arr = [  9.4 -58.4  54.9 -34.6  27.1 -46.5 -19.0]
arr[-7]	9.4
arr[-4]	-34.6
arr[-5]	54.9
arr[1]	-58.4
arr[-3]	27.1
arr[-1]	-19.0

grid = [ 60.4 -44.6 -57.4 -35.6]
grid[-4] -> 60.4
grid[1] -> -44.6

X =
[[-18.2 -58.9   4.0  28.6  41.2   2.4  -7.7   1.7  11.1 -46.9  61.0]
 [-56.2   0.7 -32.9  46.2 -38.4   9.9 -20.6  20.6   4.5 -36.7  42.3]
 [ 16.9  -2.0 -63.6   8.9 -64.3  43.3   6.9  47.2 -36.6  14.9  13.1]
 [ 17.4   4.4 -66.9   3.8 -45.0  43.4   6.6  57.6 -33.8  14.4   6.7]
 [-60.2  58.2  31.0  14.5 -17.4 -35.5 -21.5 -24.6  31.0  -6.2  -6.5]
 [ 10.8  58.6   0.8 -32.4 -46.5  -7.8   5.0  -8.0  -4.9  48.4 -56.0]
 [ 64.7   8.4  32.2 -50.8  49.2 -12.2  23.2 -25.1  -8.7  45.0 -38.6]
 [-67.8  53.3  18.5   6.4 -55.5 -26.4 -24.2 -12.7  29.6 -10.8 -40.1]
 [ 64.0 -47.5 -23.2 -19.8  28.9  30.8  22.6  17.7 -33.8   9.2  15.2]]
X[0,0]: -18.2
X[1,1]: 0.7
X[0,10]: 61.0
X[:, 3]: [28.6, 46.2, 8.9, 3.8, 14.5, -32.4, -50.8, 6.4, -19.8]
X[7,2]: 18.5
X[7,5]: -26.4
X[7,3]: 6.4
X[4,1]: 58.2
X[7,1]: 53.3
X[5]: [10.8, 58.6, 0.8, -32.4, -46.5, -7.8, 5.0, -8.0, -4.9, 48.4, -56.0]
X[6,2]: 32.2
X[:, 6]: [-7.7, -20.6, 6.9, 6.6, -21.5, 5.0, 23.2, -24.2, 22.6]
X[:, 7]: [1.7, 20.6, 47.2, 57.6, -24.6, -8.0, -25.1, -12.7, 17.7]
X[5,6]: 5.0
X[3,5]: 43.4
X[1,8]: 4.5
X[:, 2]: [4.0, -32.9, -63.6, -66.9, 31.0, 0.8, 32.2, 18.5, -23.2]
X[3]: [17.4, 4.4, -66.9, 3.8, -45.0, 43.4, 6.6, 57.6, -33.8, 14.4, 6.7]
X[:, 10]: [61.0, 42.3, 13.1, 6.7, -6.5, -56.0, -38.6, -40.1, 15.2]
X[8,9]: 9.2
X[4,7]: -24.6
X[4,2]: 31.0
X[1,5]: 9.9
X[1,0]: -56.2
X[3,0]: 17.4
X[0,3]: 28.6
X[5,3]: -32.4
X[6]: [64.7, 8.4, 32.2, -50.8, 49.2, -12.2, 23.2, -25.1, -8.7, 45.0, -38.6]
X[7,9]: -10.8
X[3,4]: -45.0
X[8,5]: 30.8

a =
[[ -8.6 -37.9  20.4   5.9  10.1   6.2 -17.1 -19.2  -7.1  -7.0 -39.3  -3.0
   -0.1  -6.6 -54.1 -38.5]
 [ 15.0  24.4 -15.5  18.2 -22.8   7.0 -40.7  27.7  -8.1  -8.0 -44.5  -3.3
   -0.1  -7.5 -61.3 -43.6]
 [ 23.3 -52.8 -11.3 -14.6  13.1   2.0  29.1 -29.5  -5.6  -5.5 -30.8  -2.3
    0.0  -5.2 -42.4 -30.2]
 [ 23.3  -0.8   1.4  28.1 -33.4 -26.9  25.0 -25.4  -0.5  -0.5  -3.0  -0.2
    0.0  -0.5  -4.1  -2.9]
 [ 28.7 -11.3   2.0  18.7  22.8  43.4 -33.4 -29.4   8.5   8.4  46.8   3.5
    0.1   7.9  64.4  45.8]
 [ 27.6 -49.0   0.3   2.3 -29.3 -20.6  15.2  20.2   5.0   5.0  27.6   2.1
    0.0   4.7  38.0  27.0]]
a[0,0]: -8.6
a[0,12]: -0.1
a[3,9]: -0.5
a[1,15]: -43.6
a[4,0]: 28.7
a[5,11]: 2.1
a[4,5]: 43.4
a[2]: [23.3, -52.8, -11.3, -14.6, 13.1, 2.0, 29.1, -29.5, -5.6, -5.5, -30.8, -2.3, 0.0, -5.2, -42.4, -30.2]
a[0,11]: -3.0
a[0,4]: 10.1
a[:, 4]: [10.1, -22.8, 13.1, -33.4, 22.8, -29.3]
a[:, 8]: [-7.1, -8.1, -5.6, -0.5, 8.5, 5.0]
a[0,7]: -19.2
a[3,4]: -33.4
a[5,10]: 27.6
a[0]: [-8.6, -37.9, 20.4, 5.9, 10.1, 6.2, -17.1, -19.2, -7.1, -7.0, -39.3, -3.0, -0.1, -6.6, -54.1, -38.5]
a[4,6]: -33.4
a[1,8]: -8.1
a[3,11]: -0.2
a[0,13]: -6.6
a[1,1]: 24.4
a[1,13]: -7.5
a[0,1]: -37.9
a[4,11]: 3.5
a[3]: [23.3, -0.8, 1.4, 28.1, -33.4, -26.9, 25.0, -25.4, -0.5, -0.5, -3.0, -0.2, 0.0, -0.5, -4.1, -2.9]
a[5]: [27.6, -49.0, 0.3, 2.3, -29.3, -20.6, 15.2, 20.2, 5.0, 5.0, 27.6, 2.1, 0.0, 4.7, 38.0, 27.0]
a[4,3]: 18.7
a[1,10]: -44.5
a[4,14]: 64.4
a[5,4]: -29.3
a[:, 10]: [-39.3, -44.5, -30.8, -3.0, 46.8, 27.6]
a[5,6]: 15.2
a[:, 13]: [-6.6, -7.5, -5.2, -0.5, 7.9, 4.7]
a[1]: [15.0, 24.4, -15.5, 18.2, -22.8, 7.0, -40.7, 27.7, -8.1, -8.0, -44.5, -3.3, -0.1, -7.5, -61.3, -43.6]

A =
[[-1.6 -0.9 -1.8 -1.1  0.7 -1.7  0.5 -0.7]
 [-1.9 -1.7 -1.6 -1.5 -1.4  1.2 -1.5 -2.1]
 [-2.1 -1.0 -1.6 -1.1  0.8 -1.9  0.6 -0.5]
 [ 0.8 -1.2 -2.1  0.0 -0.9  0.8 -0.9 -0.9]
 [-1.6 -0.6 -1.8 -1.3  0.6 -1.6  0.4 -0.9]
 [ 1.9  0.3 -1.5 -1.7 -1.7 -1.7 -1.6 -1.8]
 [ 0.0 -0.2  1.2 -0.3 -2.7  0.2 -2.5 -0.8]
 [-0.2  1.7 -1.3 -1.3  0.2 -1.5 -0.1 -1.3]]
A[0][-8] => -1.6
A[2][1] => -1.0
A[5][0] => 1.9
A[4][-3] => -1.6
A[5] => [1.9, 0.3, -1.5, -1.7, -1.7, -1.7, -1.6, -1.8]
A[-6] => [-2.1, -1.0, -1.6, -1.1, 0.8, -1.9, 0.6, -0.5]
A[7][-7] => 1.7
A[-7][0] => -1.9
A[-1][-6] => -1.3
A[5][3] => -1.7
A[-7][-2] => -1.5
A[:, 6] => [0.5, -1.5, 0.6, -0.9, 0.4, -1.6, -2.5, -0.1]
A[3][1] => -1.2
A[-2] => [0.0, -0.2, 1.2, -0.3, -2.7, 0.2, -2.5, -0.8]
A[0][-3] => -1.7
A[-8][-1] => -0.7
A[7][-3] => -1.5
A[-5][4] => -0.9
A[-6][0] => -2.1
A[-5][-1] => -0.9
A[5][6] => -1.6
A[0][1] => -0.9
A[-4] => [-1.6, -0.6, -1.8, -1.3, 0.6, -1.6, 0.4, -0.9]
A[-5][6] => -0.9
A[-5][0] => 0.8
A[-2][3] => -0.3
A[6][1] => -0.2
A[:, 0] => [-1.6, -1.9, -2.1, 0.8, -1.6, 1.9, 0.0, -0.2]
A[-4][-5] => -1.3
A[5][-6] => -1.5
A[1][4] => -1.4
A[6][7] => -0.8
